Below are the code and all the weights of a small trained network. Each question names an input and a class and asks about switching units off, where a switched-off unit gives its printed mean instead of its output.

import numpy as np


def w(rows, s, z=0):
    codes = np.array(rows[::2]) - 128.0
    scale = np.full(codes.shape[1], s)
    scale[-1] = z or s
    return codes * scale


def f(y):
    return np.maximum(y, 0)


def log_softmax(a):
    a = a - a.max(-1, keepdims=True)
    return a - np.log(np.exp(a).sum(-1, keepdims=True))


def net(x, mask):
    res = np.array(x, float).reshape(1, 7) / 4 @ E
    y = f(res @ A[0][:, :-1].T + A[0][:, -1])
    res = res + np.where(mask, y, B[0][:, -1]) @ B[0][:, :-1]
    return log_softmax(res[-1] @ U[:, :-1].T + U[:, -1])


A, B = {}, {}
E = w([
[199,244,203,110],'x0',
[118,144,113,115],'x1',
[72,69,254,65],'x2',
[184,75,101,50],'x3',
[123,127,132,127],'x4',
[145,104,130,121],'x5',
[124,132,128,129],'x6',
],0.0089)
A[0] = w([
[108,122,161,66,23],'neuron 1',
[158,126,105,30,76],'neuron 2',
[135,96,161,114,55],'neuron 3',
[80,20,129,70,207],'neuron 4',
[49,139,170,83,109],'neuron 5',
[238,148,219,138,66],'neuron 6',
[153,217,172,166,198],'neuron 7',
[189,110,106,43,226],'neuron 8',
[224,175,9,156,69],'neuron 9',
[180,236,181,74,1],'neuron 10',
[251,80,99,96,217],'neuron 11',
[171,169,135,76,61],'neuron 12',
[211,148,65,198,71],'neuron 13',
],0.011,0.0061)
B[0] = w([
[87,116,201,40,150],'neuron 1',
[104,199,204,178,163],'neuron 2',
[168,163,134,20,143],'neuron 3',
[31,230,98,103,246],'neuron 4',
[229,188,137,45,180],'neuron 5',
[23,126,76,62,197],'neuron 6',
[133,199,95,143,233],'neuron 7',
[181,227,103,216,210],'neuron 8',
[57,152,231,6,221],'neuron 9',
[48,57,33,126,201],'neuron 10',
[63,239,90,128,216],'neuron 11',
[63,54,60,168,159],'neuron 12',
[89,175,183,2,194],'neuron 13',
],0.0073,0.011)
U = w([
[90,123,133,123,253],'0',
[101,132,129,130,239],'1',
[110,94,204,28,64],'2',
[88,159,143,184,182],'3',
[16,46,18,100,17],'4',
[105,118,116,125,205],'5',
[100,141,140,151,150],'6',
[238,1,151,171,2],'7',
],0.009,0.0073)

Each question gives the input, the list of numbers given to net, and the class t.
The units are the neurons (one row each of A and B). Each row of codes is followed by its name. A weight is (code - 128) times the scale printed after its matrix; where a second scale follows, it is the last column's (A, B and U).
mask holds one flag per neuron, in row order. A switched-off neuron (its flag False) gives its mean, the last column of its row in B, instead of its output. The means were averaged over made-up inputs and are rounded, as every weight is.
A unit's drop is (log p(t) with every unit on - log p(t) with that unit switched off) / (log p(t) with every unit on - log p(t) with every unit switched off).
The circuit of an input: a set's keep is (log p(t) with only the set's units on - log p(t) with every unit switched off) / (log p(t) with every unit on - log p(t) with every unit switched off). Starting from the 12 units with the biggest drops (on a tie, the unit counted first), units are removed one at a time, each time the one whose removal leaves the highest keep (on an exact tie, the one counted first), for as long as the keep stays at least 0.8.
circuit, biggest first: the units of the circuit, biggest drop first
k most important neurons: the k neurons with the biggest drops, biggest first
drop when u is switched off: that unit's drop, to one decimal
input [8,1,4,6,5,6,-8], class 4: 3 most important neurons	[neuron 10; neuron 6; neuron 12]
input [-7,6,2,4,-3,7,0], class 1: most important neuron	[neuron 10]
input [8,-5,-7,0,6,4,8], class 4: circuit, biggest first	[neuron 10; neuron 6]
input [-8,8,5,4,-4,6,0], class 0: circuit, biggest first	[neuron 10; neuron 8]
input [3,-3,3,4,-3,0,-4], class 3: circuit, biggest first	[neuron 8; neuron 9]
input [6,3,-3,4,-3,-5,1], class 4: 3 most important neurons	[neuron 10; neuron 12; neuron 6]
input [-2,-4,6,6,8,6,0], class 6: circuit, biggest first	[neuron 8; neuron 9]
input [-5,-3,-4,7,-2,5,-2], class 3: 2 most important neurons	[neuron 8; neuron 11]
input [7,3,6,8,-5,6,-7], class 3: 3 most important neurons	[neuron 8; neuron 2; neuron 11]
input [-1,-6,-7,-1,-2,0,-5], class 2: circuit, biggest first	[neuron 9; neuron 13]
input [0,3,-6,-5,6,-3,3], class 2: 3 most important neurons	[neuron 9; neuron 13; neuron 8]
input [5,0,-7,4,5,-2,-6], class 2: 3 most important neurons	[neuron 9; neuron 13; neuron 4]
input [-8,2,8,3,-1,8,-6], class 1: 2 most important neurons	[neuron 4; neuron 9]
input [-3,2,8,-8,4,6,-1], class 2: 2 most important neurons	[neuron 5; neuron 8]
input [5,4,5,8,4,8,5], class 1: circuit, biggest first	[neuron 8]
input [-3,1,7,8,6,0,-7], class 3: 2 most important neurons	[neuron 8; neuron 4]
input [8,7,3,-7,3,3,-7], class 4: drop when neuron 5 is switched off	0.0
input [-3,-1,1,8,0,6,7], class 3: drop when neuron 11 is switched off	0.1
input [8,0,4,4,7,5,-6], class 4: drop when neuron 6 is switched off	0.4
input [8,3,-2,3,-1,0,-5], class 4: drop when neuron 6 is switched off	0.3
